Each row is followed by its class.
[  7  32  48 -13   1  17 -18  15 -10   7   3 -19  -7 -12  26   5 -52  12
  12  12   3  32  39  15 -35   2 -29   2  -7 -21   5  11   3   4  38   8
  31]
Garim
[ 33 -15  -6 -21  47 -11 -29 -19   4  -1   8 -11  22  32   1  55 -27   3
  -6  17 -21 -13  56   3   2  26  12 -12   7 -49   9  -3 -17  27   0  -4
  21]
vumiz
[ 67  25  27  26  45  -9 -38 -44  28  29 -16  -6  10  22  45  27 -33 -16
   1  23  14  23  24   8 -24  10  -9 114 -18  -5  25  -6 -18  40 -36  -5
 -22]
lifil
[ 47 -22 -10  -3  68  -4 -10  15   4  -8 -30  -8  40  30  32  36  11 -18
 -13  22  -4  -8  36 -22  17  20   2  22  15  11  26  18 -39  50  -1 -42
  24]
sal
[-29 -26  14  81  40   6 -23   4 -22   0  26   8  19   9   7  17 -57  -8
  12   8 -29 -70  -9  -1 -13 -16 -21 -12  -7 -19 -15  16   9  35 -48  20
 -24]
rire
[ 45 -12   4  27  15  -4 -19 -14  -3  18  11 -14  -2  14   7  26 -52 -20
   4   3  -9 -50  -5 -20 -36  -3 -10  41  -1  -3   7   6 -21  -3 -50  11
 -36]
losi
[ 10 -11 -26 -12  34 -37  -7 -13  53 -15 -34  -8  35  10  54   9  -4  27
  24  19 -27  14  50   6 -63 -20  30 -50 -16  45  -9  17 -68 -14  58 -49
 -31]
Makel
[ 64   2  21  22  76   5 -42 -37   3  -3  -7  20  -6  21  20  28   2 -17
 -33  22 -14 -25  35  -6   1  39 -15  27   9  -7  14  26 -23  40 -22  -9
  -8]
Bazal
[ 17  -6 -10  29   8 -44 -48 -17  21   8  -6  29 -25  -3 -14  42  -2  -2
 -18   2   9 -46  65 -32 -16 -13   7  18  29 -22  14  14  33  16  -9  -2
 -17]
lifil
[ 26 -10  -8 -10  23 -22 -18  37  -7 -25  20   3 -17  13 -37 -43  52  12
 -43 -29  38 -22  39 -41  32   6  35  42  42  -7  10  31 -24  24 -12 -18
  24]
Toz
[ 25  -8 -22   4  34   5  -7  -5 -13  -3 -11  32   8  23  27  47 -14 -22
 -18  21 -12 -19  44  10 -14   1  -1  24  -3  -5  35  -3  -3  44   7  -1
   8]
tul
[ -1   5  19   5 -17   1 -36  26 -30  -4 -19  21 -40 -29 -13  11  23 -41
  15 -60  28 -23 -55 -13 -60  -4 -15  58  -9 -36 -22  59  69  -1   9  30
  -3]
lifil
[ 71  27 -51  30  39  -6 -24 -14  30  13 -38 -35  18  31  20  25 -54  39
 -21  41  -5 -17  33  15 -19  -2 -22  73  14   8  37   9 -28  67 -21  -1
 -24]
lifil
[ 21  15 -56  14  21  17  11  26  -7   0  13 -30   5  34  -3   4 -55  30
  -8  -7  14 -21  41  -2 -13 -11   5  10  -8 -16  19 -24 -53  16  28  -4
  24]
Garim
[ 38  -1 -14  -4 -11  -8  -5  -9  -3  18   9  36 -26   3  13  37  16  20
 -30 -14  29  10  36  15  -8  -7  20  26   5  -9  10  11 -25  46  14  -1
   4]
vula
[  14   34  -23   26    3   21   10   20    7  -11    0  -34  -68   60
   11 -110  -64   11   29  -14  -35  -40   35   -4  -81    8   -2   45
   -2   61   19   23  -15  -60   26   -1   -3]
Makel
[  9   8 -29  -6 -24  -7   4  -1   2   1   3   4   3   3   1   3 -37  33
  -5  12  10 -13  41  10 -37 -19  -4   4  21  -6  16  -7  32  11   2  20
 -25]
rire
[ 42  -8  -1  12  30 -21 -13 -25 -15 -11  -8 -34   8  13  29  14   8  -7
 -13  27 -28   0  42   1 -26  28 -20 -31  21 -35   0  20 -10  34  -2   4
  -8]
fikif
[ 33  14  35 -14  35 -18 -55  -9  26  13 -51   5   8 -17  29  43  -6 -32
   0  32   8  22  41 -15   2  11  21  39  26 -32  14  12 -18  30 -40 -19
  20]
dobe
[ 10  45  -2 -21 -98  15  -6 -14 -60  11  62 -30 -19 -33 -70   8  24 -41
   4 -12  23  10 -25  -7  12 -16  10 -17  39 -46 -11 -15  21 -25 -27  58
  16]
vumiz
[ 29 -16  20   3  37  13  -1 -20  -4   2   6   0  30  -1   6  -2  15  13
 -30  27  -4 -19  30  -5 -24  27  -1 -13  14 -15  11   1 -31  -6 -21   0
 -35]
Toz
[ 43  16 -11   6  31  -1  -4   9 -22   2  -1  -7  24  44  21  23  -6   1
 -16  -2   2 -19  23  -9 -32  22 -33  -9  -9  38  -1  23 -39  21  24  -5
 -11]
sal
[-19   9  66  59  20  -2 -69 -19 -53  19  33  24 -44  20 -14  -3  35 -23
 -44 -53 -14 -43 -37 -29 -47  -5   4  27 -16  -8 -49   4 -59 -12 -36  50
 -24]
Bazal
[ 65  18 -41  28  19 -49 -48 -23  15   8   0  16  18  11  -5  26 -30  12
  20 -28  22 -51  36 -35 -48   2   7  77   4  33  -9  25  -8  52  21 -43
 -35]
Bazal
[-15  19   3 -14  31 -16 -20   5  17  -9 -32 -30  52 -11  -7  -3 -19  -4
  -8  22  38   2  23 -21  -1  -1   5   0  19 -41 -10  -1  22  -8 -28  14
 -15]
Garim
[ -2  11 -16 -10  -4  -3   4  -1  -6  -3 -17   8  35  -7  34  43 -24  15
  -1  10   1  25  56  20 -54   8  13  24  -8  -3  19 -34 -21  34  34   3
 -11]
fikif
[ 41   7   5  12  41  -5 -31 -14  -9  -2   5 -14  14 -22  43  29  -3  10
 -21  21 -18 -20   8  -2 -31  17 -12  45  20   4   7  -3  -2  29 -18 -12
 -20]
sal
[ 41  49   0  29  -2  27 -36  -4 -26  20 -30  26 -36   5  22  18 -47 -33
   8   9  19 -21  18  22 -28  32 -24  62  15  10  10   5  31  14 -44  35
 -11]
dobe
[ 53  38   4  46 -16 -22 -25 -53  11  26   6 -25 -27 -10   8   1  -6  14
  -7  19 -12  -1  45 -13  -4   7  -5  19  28  18  27 -26   7   5 -16  10
   7]
fikif
[-28  19  28  43 -19   1 -56  19  -3  34  -7  -5 -25  22 -16  66   2 -16
 -35 -35  60 -19   1  -3 -10 -49 -18  -7  11 -57 -34  56 -46  14 -18  46
 -50]
losi
[ 49  -5 -30 -19   6 -39 -24 -15  19  -5 -18 -13  -8  16  -7   1 -33  -9
  28  -6  10   3  45 -20   2  42  20  56  38 -37 -11  14  15  11 -15 -21
  35]
vula
[ 15 -14  34  20  -4   4  24  -1 -32  -2 100  27 -34  -2   5 -69  27 -43
  13  -1  16  23   3 -14  28  -3  17   1   5  27   6  -5 -21 -10 -47 -13
  -4]
rire
[ 17 -15  19 -23  10  -1  -1  28 -21 -18  -7 -38  26 -11  34  60 -31   2
   4  -2 -16  20   3 -12 -38   5 -26  -1   6 -15   3  -7 -45   1  42 -16
  43]
sal
[ 49  30 -49   4   9 -31 -29  -2 -11 -13 -39  -7  38  13  36  40 -30 -14
  33  -4  21  -4  25  11 -26   8  -5  -2 -13  -3 -15  14  -8  46  19  -2
  16]
dobe
[ 58   3  15  14  27  15 -10 -15 -18  -9  25  -3   0 -10  22  18 -45 -10
   1  28 -24 -14  18   1 -35  21 -36   3  19  -7  14   5   2  -3 -26  11
   0]
rire
[ 19  16  41  69   3 -15 -56   7 -68  37  31   0  19  49 -11 -39 -26  24
  10 -38  -8 -52   8 -38  -1  16 -12  15 -16  77 -15 -22   0  25 -20  37
  28]
vumiz
[ -5 -26 -17  -3  36  -2   6  36 -57 -14  51  44 -58   8 -23 -46  57  -6
 -22 -60 -10 -37 -49  -3 -21  38  54 -42 -17  -1 -41   8 -59   1 -23  40
 -22]
fikif
[ 17   3  -4  14  13 -21 -28 -20  15   6  -8   6 -24  24  16  21  28  22
 -48  11  12  20  52  10  19 -10  -1   3  11 -20  18  -6 -13  28   3  14
   4]
lifil
[-34  28  -1  20 -19   0  10 -23  -2  16  42 -15  15 -13  -3  13 -24 -12
   5  -2  36 -12 -10  25 -26 -62   9  11 -41 -62 -14   4  20  29  -9  28
 -56]
Garim
[ 10  22  17  27   8 -46 -38 -28   3  10  -2  10   7  -2  -5  41 -23   2
  16  -2 -20 -30  15   5  -7   7  -6 -38 -21  -3 -26  27  17  51  -2  34
  -4]
fikif
[ 20  35  25  20  -4  26 -43  34 -43  27  -6  52 -50 -41  19  27  54  18
 -27 -32  23  -3 -32  25   1  -3  -2 -52 -10  12 -15  43 -29  49  17  33
  15]
dobe
[  8   2  17  -6 -11 -50 -16 -30 -12  -7  50  18  41  -6   2 -10  52  10
 -17   6  -4  12   6  16  15 -29  30   6 -21  35 -27   8 -33  58 -20   3
 -26]
Toz
[ 43   3   0  21  49  22  -5 -43  30   7   8  -5  -1  -4  41   2 -13  26
 -34  51  -4  17  47  14  14  16   1  10  29 -12  43 -49 -16 -11 -44   0
  -8]
rire
[ 32 -20 -69 -19 -13 -34 -23 -21   1 -15 -34 -12   8   4  -7  15 -17  13
  25   0 -18 -14  28  -7 -37  21  23  26  45 -17 -14 -17   3  14  17 -21
  -9]
Bazal
[ -4  39 -15 -12 -25  -4  14 -21   0  15  14   4  14   2 -23  -6   9 -22
   3   3  18  14   6  17  14  -6  43  42 -23 -26  14 -10  13  57 -24  31
 -15]
fikif
[-25  17  -8  14 -30 -15  23  -6   2   8  -1  -4  53  32  -5 -28  20 -31
  40 -30  27  26 -46  -2  -5 -52  16  27 -54 105  -4 -15 -11 -26   9   1
  10]
vumiz
[  9 -36  -1  27  10   6 -26  -3  -4   2 -11   7   8 -19  14  31 -26 -27
  27  23 -29 -44  27 -13 -11  17 -13 -19  26 -15   7  20  28  -1 -15 -17
  -5]
losi
[  4  -4  23   1  27 -25  -6   1  -5   2   2   2   6 -13   2 -18 -34  14
  13   7  -8 -40  29 -12 -45  27  11 -18   2 -33   3  20  29  33 -13  22
 -38]
fikif
[ 56 -16  26   7  27  18 -26 -33 -12  11  -1   9   2 -17  14  70 -14 -32
   6  40 -31 -12  11  12  -1  16 -12 -10  23  -4  22   1   4  10 -31   5
  15]
vumiz
[ 31 -44 -28 -15   9 -18  23  -3 -13 -31 -16 -17  24   1  50 -19  -5  16
   3  13 -17  -6   1   4 -41   0  19  -9   3  29   6 -28   3 -10  -3  -6
 -32]
Makel
[-12  28 -12  33  -7 -26 -40 -20  -4   9  28   0  -5  13  32   8   7   0
  -4   0  14  48  15  27  37 -11   8  51   6  20 -19 -29 -37  38 -14  -3
  -4]
tul
[-14  10  24  17  -1  23   1  27 -30  27  31  40  -4  33 -14  12   4 -17
 -14  -7  25 -15  -1  21   1 -55  32   8 -26  40  18  14 -61  52 -20  35
 -12]
vumiz
[ 18  32  21  43  38  25 -37 -10 -22  -3 -10  -5  14  13  45  -3 -30  -8
   3 -27  34 -30   5   1 -34  15 -13  27 -36 -27   2 -22   2 -13  -6  60
  11]
losi
[ 54  18 -51 -24 -21  14  24 -14  11   4  -9 -27  26   2   1  21 -24 -10
  22  17  26  10  18  14 -34 -17   6  59  13  11  44  -7  16   5  11 -19
 -12]
vumiz
[ 27  -8  -7  15  35  -2   1  -5  -1  -6   8 -16  25  17  25  25 -40 -19
  -2  27 -34 -20  35  -6 -43 -26 -15  36 -21  14  23  11 -18  23   9 -34
   8]
Garim
[ 55 -16  13  20  26 -14 -22   0  -3   8  -8  -8   3  13  29  13 -16  20
 -28   6  -1   7  21 -21  -7  19 -30  88   8  29  34 -11  10  32 -16 -23
   4]
lifil
[ 87 -21 -16  14  58   7 -22 -35   5  17   1 -22   3   6  27  44  -6  -3
 -10  25   1 -23   7   9  -5  11  10  43  26 -35  28   0  -9  40 -45 -16
 -25]
vumiz
[ 50  17  -2 -31  20   3 -40 -13  -3  19  -2 -17 -17  -3   3  13  -4  12
 -16  22  16  -5  43  13 -33  -2  46  38  47 -70  19   0 -24  36 -33  25
 -22]
vumiz
[-10 -37   2 -36  37   0  16  30   7  -2 -24  44  14  24 -51 -15 -12 -42
   3   8  -8 -34 -28 -31   1   1  63  33   3  28  11   9 -59  15 -63   2
 -17]
Bazal
[ 53  -8 -16  24  94  22 -15 -19  13   0  -7  -9   4  -2  31   7 -14  15
   0  19  -1 -32 -34  31  -5  26  13 -13   3  -4   2  -1 -37   6 -50  19
 -30]
vumiz
[ 41 -14  39 -46  -2 -49  -5 -38  11 -14   7  16 -27   9  26  -1   9  16
 -36  15   9  38  28  14   6   1  -7  30  11  20  10  -7  25  21 -12  10
 -22]
Bazal
[ 42  13 -17  21  31  40  20  12   1   7   2  10  25 -19  15 -14 -18  10
  -2   4  63   3  13  -1  21  50  -6  45  16 -10  29   9   5  31 -16 -22
  -5]
vula
[ 27 -30 -47 -10  32 -33   0 -14   4 -19   5   8  49  15  10  21 -32 -14
   8   8 -26 -54   7 -14 -49  -4  24   0 -21  21  -6  -8 -32  -6 -26  -1
 -41]
losi
[-13  31 -27 -19   1 -43 -55 -88  68   7 -45  -9 -28 -17   6  23  80 -54
 -24  32 -60  20   6   8 -38 -29  47  36  13 -27 -18  19   1 -47 -40 -22
 -27]
dobe
[ 42   1   4   5   3 -18 -44 -13 -31 -19   9  -2  -3 -17  27  19  -6 -17
   1   3  -7 -24  36 -15 -40   6  -4 -25  23 -15  -8  -8 -11 -20  -6  30
  12]
losi
[-15 -24  92  41 -18   0 -10   2 -89  36  41  22 -27  30  51 -43  17 -17
  -3  -6 -45  32 -18  21 -50  11 -12  25 -24  70 -27 -18 -51  33 -39  35
 -35]
fikif
[-18  14  16 -35   8 -18 -18  16 -33 -13  32   4  24  11 -17  10  32 -29
 -24 -19  45  28  -5  10  39   0   8  -7 -22 -60 -46  35  17  51 -14  27
  -9]
Garim
[ 36  11 -12  17  29   8   4 -23   4 -19  17  -3  17 -44  31  24 -23 -19
   4  45   1 -10  22  14 -11 -20  -8   1   4  -4  26  -6  21  13 -12 -10
   1]
Garim
[-24 -16  34  70  28  12 -43  20 -36   7  12  65   3 -27 -25  24  26  14
 -29 -47  39 -96   2 -29 -17  16  -6 -26   1  -7 -21  27  35   3  -8  29
 -34]
Toz
[ 19 -11  24  12  19 -19 -40 -21   7  -1 -35 -37 -37  -3  47  28  -8 -11
 -10   3  21  19  12  12  13  19 -21  18  31 -93  -8   9  47  12 -34   6
   3]
dobe
[ 18   5  23  -7  40 -18 -34  -9  19  12 -15  -3   1  10  10  -5 -25  19
 -28  11  -7  -8  23 -15 -44  15   7  83  -1 -19  17  -5   1  14 -34  11
 -33]
lifil
[ 49  21 -18  19  27   2 -17  -6 -11   6  10  13 -20  42  35  11 -53  -8
   4   7   5   7  38  22   9  24 -15  80  -1  26  25 -17 -12  43 -10   0
  13]
tul
[ -28   12   20  -10  -16  -33   14   20  -26  -18   65  -28   -7   45
  -36  -44  -55    5  -20   33  -50   -4   28   -4  -28    8  -73 -101
    8   72  -50   45  -41  -53   -8   15  -44]
Garim
[ 20 -37  -5  12  16   2   3  -3  -8  -2  -3 -18  40  29  58  56 -23  -5
  -4   6   0  12  36  12 -30 -13   5  41 -22 -25  13  -4 -31  53  22 -40
 -30]
Makel
[ 22 -19  -2   5  39   8 -21  34 -33  -4   6 -13  25 -20  40  34  -8  33
   3 -19  15  -3  -4  -6  -3  37   2   0  11 -29  -8 -20 -33  43  23 -15
  20]
sal
[ -5  21  17  -1  15   4 -26  12  25  14  -2  10  17 -35 -22  26 -39  25
 -15   9  21  -8  29 -26  -9  29  -6  30  13 -26  22  -6  12   0  -8   1
 -15]
lifil
[ 68 -31 -17 -37  24 -23  -2 -19  20  -3 -16   9  -2  -5   0  11 -24  28
 -18  47 -35 -26  59 -16 -23  12  19  22  45  10  46   1  -9  46  -8 -34
 -15]
Bazal
[  8 -13 -22 -13  -5 -10 -22 -16  10  -5  -1 -46  15  13   5 -12 -16  -6
 -11  34  -5  14  64 -19   6  33   2  28  59 -46   7 -20   4 -25 -37 -18
 -23]
losi
[  7  -1  28  -1   2 -80 -62 -33  -5   7 -41  14 -31  20  19 -11  55 -63
  22 -38  19   7 -43 -10   0 -27  50  22 -13 -14 -59  13  16   4 -69  44
   6]
dobe
[  6  30  69  -8  20  18  -6  22  -5  10  48  -5 -23 -32 -31  -7 -35 -25
  11  27 -51 -36 -20 -22  -3  -7   7 -13  -4   7  17  45 -48  17 -28  11
  34]
sal
[ 36  24  29 -19   8  12  11   2  -2  21  -5  -7  -2 -14   1  15 -25  16
 -26  26  29   2  36   4 -27  21  -4  -4  17 -45  33  12  -2  41 -20  35
 -42]
fikif
